Each row has a class, written as a number after it.
[ -95  -13  -13   14  -65  -44   85  -55   84   -3    5    5  102 -102
  -52   77 -116  -81  -72   29   10  -30  -86  -94    2   44 -120 -104
  -52    7   12  -38  -84  145] -> 0
[ -29   25  -63   48 -148    6   49 -168  102  -16   27  141   14  -63
  -52   92  -41 -146  -50   -4   -8  -79 -105 -217 -112   65    2   48
  -68  -72   70 -104   48    6] -> 8
[-118  -65  -97  -48 -154   44  -58 -230   36  -92 -121 -126  200  -30
  188 -105   41 -109 -129   45  100   16    3  -12  -45   43   49 -218
 -265  -96  -68   59  -24   51] -> 1
[  74 -165  -55   84 -404  -46  146  -88 -256  156   -1  104 -126  -93
 -459 -169  101   35  149   99  171  -52  -89   74 -268   -6   76  -48
   63  -96  190 -118 -246 -207] -> 1
[ -26   26   10  113  129   49   33  102  100   30  141   27   58   39
   29  105 -166  104   11   82  -85  -31  190  172  -78   86  -24  -46
 -103   73 -128   87   -6  -25] -> 0
[ -34  -55  -34   17   25  -39   -2  127  -27   26  125  -45    9   98
   93   14   -8  140   22   28  -10  -17  194  226   19   53  -27   -9
 -113   64 -132  120  -23  -81] -> 7
[  51  -28  -66 -105  -65 -113   71   42 -111   46   53   -1 -124  159
    6  -71  146    2   60   22   48  -10   -4    1   78 -105   54   55
  218  -89   54   57  -13  -47] -> 8
[ -87  250 -199   41   25  -44   20 -221   -5  -61  -40  451   51  -13
   73   57 -307 -374 -168 -133  251 -211 -240 -219   31   68  -84  297
   66  -45   87 -182   47   32] -> 6
[ -42  -68 -114   35 -189  -89  153  133 -170  107  228   36 -205  137
 -130  -48  134   90   76  -60   89 -104  -78  -46   94  -48  -21   34
  304  -22  -78  144  -52  -80] -> 1
[ -70   11  -91  -11  -11    3   29  124   32    6   99    1  113   18
   48    1  -31   76  -26  -59  105  -41   58  135    2   97   -6  -81
 -158   -3 -131  154  -57  -36] -> 6
[ -59  -22 -156 -290  -29  -83  -45   42 -213  209  -83   72  -14  108
  192   -2 -142  140   89  -73   99   32 -268  276  348 -110 -179  -85
  273  -62   62   11  -31   59] -> 2
[  84 -100 -230    3 -220  -36  159   14 -311   84  199  157 -412  266
   23   12  197  103  161   55   34  -67 -154   17   55 -206  185  206
  457 -303  162   -2   72 -154] -> 2
[ -86    5   25   27  -12    3   29 -150   72   32  -35  -63  138 -115
   17  125 -129  -50  -65   71  -78  -11   33  -34  -42   60 -148 -164
  -93   18  -28  -96  -17  131] -> 5
[ -83 -154   19   24 -130   -1    6 -249  123  -18  -23 -111  110  -59
   -5  147   26    2   11  124  -94   10  -61  -37    1   25  -68 -181
 -169 -162  125 -124   21  142] -> 4
[-119  -48    5  -40  120  -72 -162  -99  148  -55   39 -141   80  -76
  106   54   94  -46 -148   77  -26  -80  181  172  -49   11  -27  -40
 -264  -64   39 -137   40  103] -> 1
[  -9 -117  -99 -146 -118 -139   80    2  -29   49  157  -70 -125  154
   51 -139  218   63  114  -37  -52  -55   12  -67  138  -99   41   43
  258 -125   29  147   -9  -67] -> 2
[  11  -65  -97  -98 -170  -79  133   91 -198  118   56   28 -135   79
  -77  -65   61   86  118    2   20   -3 -132  -18  114  -85  -68  -23
  332  -62  -23   57  -25  -94] -> 5
[ -10   25  -21   29   25   84    9   63  132  -23   90   -8  119   -6
    8  118  -53   62  -30   34  -14   10   85   91  -76  101   25  -76
 -191  -19 -107  100    1   15] -> 1
[  26  -82 -147 -104 -148  -34   96   72 -153   27   95   97 -163   90
  -28  -90  157    1  111  -35   82  -47 -166  -39  102 -119    9   43
  278 -183   63   34  -12 -112] -> 5
[-127  -86  -48  -81 -111  -51   32 -230  172   16   46 -138  155  -34
  185  127 -145  -35 -108   62  -61  -46   -9    7   75    2 -107 -181
 -161 -128   35  -72  -57  142] -> 2
[-173   10   30   41   90  -84  -33  -96   53   11   19   -3   66 -115
   48   21 -109  -66  -27   39  139  -30   69  -12   38   79 -154  -92
  -61   15  -43   -4  -39   81] -> 3
[  12  -36 -126  -56  -95  -60  108   79 -241  126  108   93 -184   95
  -46 -115   98   10  168  -48   53  -37  -81  -25   67  -92   -7   15
  360 -101   -2   75  -34 -134] -> 2
[  16  -58 -169   51  -85  122  -33 -191    3  -21  -43  256   46  -42
  115   -8 -117 -217   57 -123   63 -120 -175 -109 -101   -4  -72   29
  -21  -22  147 -171    4 -143] -> 5
[  14   20  -84   53 -199    9  100 -118   56  -42    6  233   13  -88
 -182   55    2 -190  -43  -66   42  -99 -264 -286  -94   52  -15   72
   43  -82  102 -101   39   -3] -> 4
[ 13  25 -86  40  50  28 -15   9   7  28  86  29   3  89  71  74 -30  63
  30  26 -23 -28 144 149 -58  38  44  32 -92  32 -35  85 -21 -63] -> 1
[-145   15  162  123 -245  -45  120 -249   78  196   44  -50  137  -60
  -37  306 -303  304   88  213 -335  -33  -81   -3  100  200 -305 -271
  -45   56 -200 -169  175  323] -> 6
[  93   79  -86  -92 -300   11  155   -9   16    9  -21  399   46 -172
 -299   58  -37 -243 -100 -155  105 -154 -384 -426  -82    9  -76  184
  103  -36  168 -139  -52   50] -> 3
[ -90    9  -41  -16 -112   23   64 -159   45   39  -61  -36   96  -78
  101  115 -123  -58   -7   30    3    1 -149  -43   65   49 -164 -178
  -53  -20  -22  -87  -24  195] -> 8
[   8   36 -101   16  -67 -108  107    3 -232  111   82 -263   -7  194
   15   -6  233  130   49  126   67  112  288  115  -64  111    2 -155
   48  -60 -317  379   12  -72] -> 7
[ 101   98 -230 -160  314  -45 -175  -82  162  -38    4  275 -306  141
  102  364 -195 -153  -42    0 -134   64 -381  -17   74 -156  391  156
  237 -301  381  -61   64   56] -> 3
[ -25  -76 -138   40 -352  -48  171  -42 -135  -59  112   85  -10  -46
 -102    6  174  -24  -57  -61   99 -170 -242 -212    0  -18 -122   30
   50 -100   22  -37    1   83] -> 1
[  17   27 -105   86 -131    0   47  -86   15 -101  -23  222   25  -75
 -149   37   10 -196  -42  -65   87  -69 -202 -340 -102   83  -48  126
  -24   16   15  -47   55    2] -> 6
[ -53  -32 -118 -171   -7  -75   79  154   -4  108   93   22  -44  139
  153  -99   -1    1   14  -38   46  -24   -4  117  115  -58   56    1
  131  -43 -131  218 -137 -138] -> 3
[ -60   73 -117   45   39   54 -193    5 -215 -102  -60  -85   31   39
 -123 -148  248  211   49  232  233   12  146  444 -111   70  287 -188
 -227 -225   28   98  140   88] -> 1
[  24   18  -60   67  -66   36  -32   -8 -206 -184   -5  250    2 -157
 -230 -228  108 -124  101   37  227  -11  -24 -108 -187   49   77 -137
   28 -159   63  -31   80  -96] -> 2
[  13  -74 -107    5 -221   22   27  -66   57  -67  -20  183   63  -75
 -108  -14   48 -214  -91 -120   57 -101 -242 -268 -112   -8  -33   67
  -37  -18  141  -98   -6  -41] -> 0
[  99  -30  -56  -97  -51   -7   -4   -4  210   29 -167  255   87 -140
  -74   19 -215 -358 -136  -92   50   67 -341 -253 -172   -8   95   68
   31   47  141  -59 -192   -9] -> 9
[-174 -103 -226  161  402 -248  120  123 -292  204  206  323 -305   80
 -175   51  -72 -187  176 -246  -14 -134  -24 -214 -205   -9 -143  213
  347  356   38  215 -129 -585] -> 0
[ -35  -68 -140   24 -216  -73  168   48 -272  135   73   -8 -186  229
  -16  -66  111  143  167  -50   79  -20 -149  -48  208  -33  -51   -4
  367  -25 -117  140    8  -49] -> 8
[ -20  -15 -134   53  -82   80  -15 -158    4  -56  -54  170   54  -44
   44   21 -129 -177  -50  -38   50  -75 -179 -140  -50   24  -15   50
    3  -73   79 -118   41   -7] -> 4
[ -43    9  -20   46   57    6  -15   47   65   -3  116  -62   30   55
   66   84  -20  107   -8   70  -22   -9  201  157  -47   86   29  -25
 -155   42 -113  107   -3  -22] -> 3
[  20  -60 -211  196  -99  193   54 -206  -74  -74  241   93  -66  236
   73  159   -1   50  143   37   13 -110  168   25 -185   80  122   89
  -53 -118  116   18  175 -184] -> 7
[  39   48  -40  -31 -134  -49  161   83  103  -83  -49  296   62 -134
  -86   45 -104 -197  -98 -101  104  -16 -357 -342    5   26  -67   22
  -26   23  -71   72  -95  -29] -> 3
[  13   -3  -76  -40 -186  -17   46 -103   87  -48  -32  212   62  -78
  -56   37  -96 -217 -102  -58   15  -56 -222 -232  -61   41  -22   65
  -13  -58   55  -93    2    5] -> 7
[ 177 -189 -102 -348 -697   44  352  -99   97   22 -360  224   61 -397
 -367 -113 -173 -411 -101  101  156  189 -682 -634 -254 -215   41  -48
  418 -370  388 -293 -124 -117] -> 0
[ -83   -7    3   11  -76  -23  -40 -189   -5   52  -69  -40  117  -80
   26   68 -109  -29  -25   33   14   -1   -7  -10    9   52 -147 -137
  -86   56   24  -71  -43  144] -> 1
[  15   26  -85    2 -114   27   26  -67   20  -76  -47  237   57 -133
 -149  -38  -39 -246  -59  -98  117  -62 -191 -283 -121   31   -5   83
   48  -26  126 -107    4  -14] -> 9
[  41   91 -108  122   86 -106   88  429  -98 -312  192  484 -195   54
 -335 -119  261  -86  -38 -156  321 -156 -338 -178  204   17  127  141
   60 -113 -132  180  -26   24] -> 5
[  15    7  -41   28   45  111   -8    5   27    2   88   11   40   -3
   17   47  -10   49   41   98   11    4  136   91  -99   82   40  -81
 -111 -102  -74   77   46  -24] -> 4
[ -61  -93   14 -100    7 -135   69  150 -197   43 -115 -229  169  -80
 -229 -168  214   33   99   77   71   97   27  -35   47   31 -162 -200
  298  -94 -116   70   56  125] -> 4
[  -2 -115 -102 -116  -92  -95   25   92 -150   19   57    7 -111  128
   58 -111  182   32   94   11   15    2  -74   79  111 -119   28  -25
  223 -127   24   49  -13  -68] -> 5
[  31 -101  -78  -12 -153  -31   52   26 -115   71   62   46  -86  120
  -38   21   69   46  116    7   -1   12  -86   53   48  -82  -22  -19
  190  -76   47   12  -15  -96] -> 1
[ -38   40 -295  -67  -95  166  143  -71 -133   41  251   88 -227  166
  189  -29  -36  -50  121  -20  187 -135 -169  -35  100  -48   88   50
  283 -298  -27   63   41  -39] -> 2
[  12   29  -92   -4 -143  -67  100 -114   67  -82  -43  205  122  -73
  -81   16  -31 -206 -103 -112   37 -117 -240 -285  -83    8  -50  102
   11  -20  132  -65    6  -40] -> 5
[ -26   15  -20   50   80   17  -17   59   44   15  107   -6   63   44
   23   45  -45   35  -40   13   17   -8  242  154 -100   95   43    6
 -132   58  -53   93  -42  -72] -> 4
[   9  -84  -11  306 -172  -40  127   -6   71 -160  160  327  144  -25
 -132   -7   38 -206   61 -272   -6 -183 -222 -446 -178  145 -145  100
    0  136  -27  -18   66 -188] -> 5
[ 152   52   -6   66  -36  126  -83   61 -123   -9 -101   38   13  -44
 -252   87  -28   99   59  133  164  187   62  217 -207   99  178  -59
 -123 -130   87  -67  -10  -18] -> 6
[  -6   12  -20   83  -62   66   49   50   -3   37  102  -29   16   63
  -36   86    2  131   75   50  -20   12  124  154  -80   92   34  -89
  -71   20 -102   79   14  -72] -> 3
[ -30  -23 -179  -85 -145  121  -47  112   70  -72   39   74  107   54
   66  -18  -17   52   32  -36  174  -14  -43   89  123   83   39  -78
 -205  -99  -99   69   11   -6] -> 1
[   8  -92 -120  -94  -54 -101   64  100 -172   85   63   45 -130  116
  -35  -71   94   40  122  -13   53   -9  -68   45  121 -123  -34   55
  252  -56   55   76  -61 -109] -> 2
[ -8  24 -75  17 -25  54   2  53  -2  19  76  -9  51  31  -2  28 -27  63
   0   2  71  -7  96 122 -55  58  43 -61 -82 -12 -59 100 -33 -37] -> 1
[-159   43 -162  265 -147  152   80  195 -138 -115  436 -136 -379  158
 -379  -42  627   98   78 -149  -16 -198  265   21 -179  -89  288   78
   32   42  107  231  179 -407] -> 4
[ -97  -49   12  -40   -3  -31  -55 -137  116   10   -4 -166   54 -123
   19   63    5   -4  -86  123  -98   -3  103   17  -19    8  -44 -152
 -140  -33   17  -23  -55  214] -> 6
[ 156   -6   34  207 -256  292  294  -44  325  -93  475  -63 -176   46
 -394  484   75  127    9  474 -326  -41   71 -181 -377  -34  273   12
   -6 -391  165   11  189  185] -> 0
[  28   38   72   10   13  -45   25  112   39   19   41  -14   25  -10
 -132   27  -22  104   -4  118   54   87  117  129  -45   90   70  -52
  -23  -26  -52   84  -31   49] -> 4
[ -81   14   10   18  -29  -19   49 -110  104  -17  -28   -1  138  -91
  -30  119 -110  -68  -71   43  -21  -20  -77  -86   51   72 -149 -100
  -99   -1  -43  -72  -22  191] -> 9
[  -7  -71 -109 -146 -161 -136  102   51 -128  107  106  -25 -110  200
   32  -26   12   66   60  -37  -11  -21  -83   87  209  -77  -65  -11
  282  -16  -28   95  -66  -35] -> 7
[ 292 -223 -265  -91 -899  188  -42 -434 -163   81 -390    7   10   13
 -180 -171  576 -254  175 -304  246   71 -824 -547 -275 -174  441   10
  -33 -452  684 -135  -21 -154] -> 2
[-111  -87  -51  100  112 -147  106  197 -116 -182  120   33  158  -73
 -330   22  132 -168    7  -96  107  -31   40 -136 -166    1 -158 -152
 -135  196   65  139  -90 -223] -> 2
[  20  -26  -30  125 -141   17  -12 -191  105  -42  -49  169   68  -87
 -204  162  -97 -162  -20    6 -131  -20 -205 -268 -182   81  -17   57
  -28   27  138 -183   89   22] -> 9
[  18  -84  -98 -121  -86  -57   78  118 -110  116  127   26 -186   81
    0 -110   99   17  104  -33   58  -14  -16   14   68 -127   12   35
  245  -71   -8  131 -111 -189] -> 1
[  -7 -150    0  -86 -117 -160  183  191  -53  154  220    7 -177   53
  -69 -144  146   -5   45   48   44  -92    1  -66   40 -101  -47    3
  310   13 -116  178 -202   -1] -> 3
[  20  -37  -48  -10  -91   25    4  -19   54  -14   84  -49   84   67
   46   39  -15   -2  -72   87  -52   19  191  131 -172   41   88    6
 -119  -20  -12    9   -8  -81] -> 9
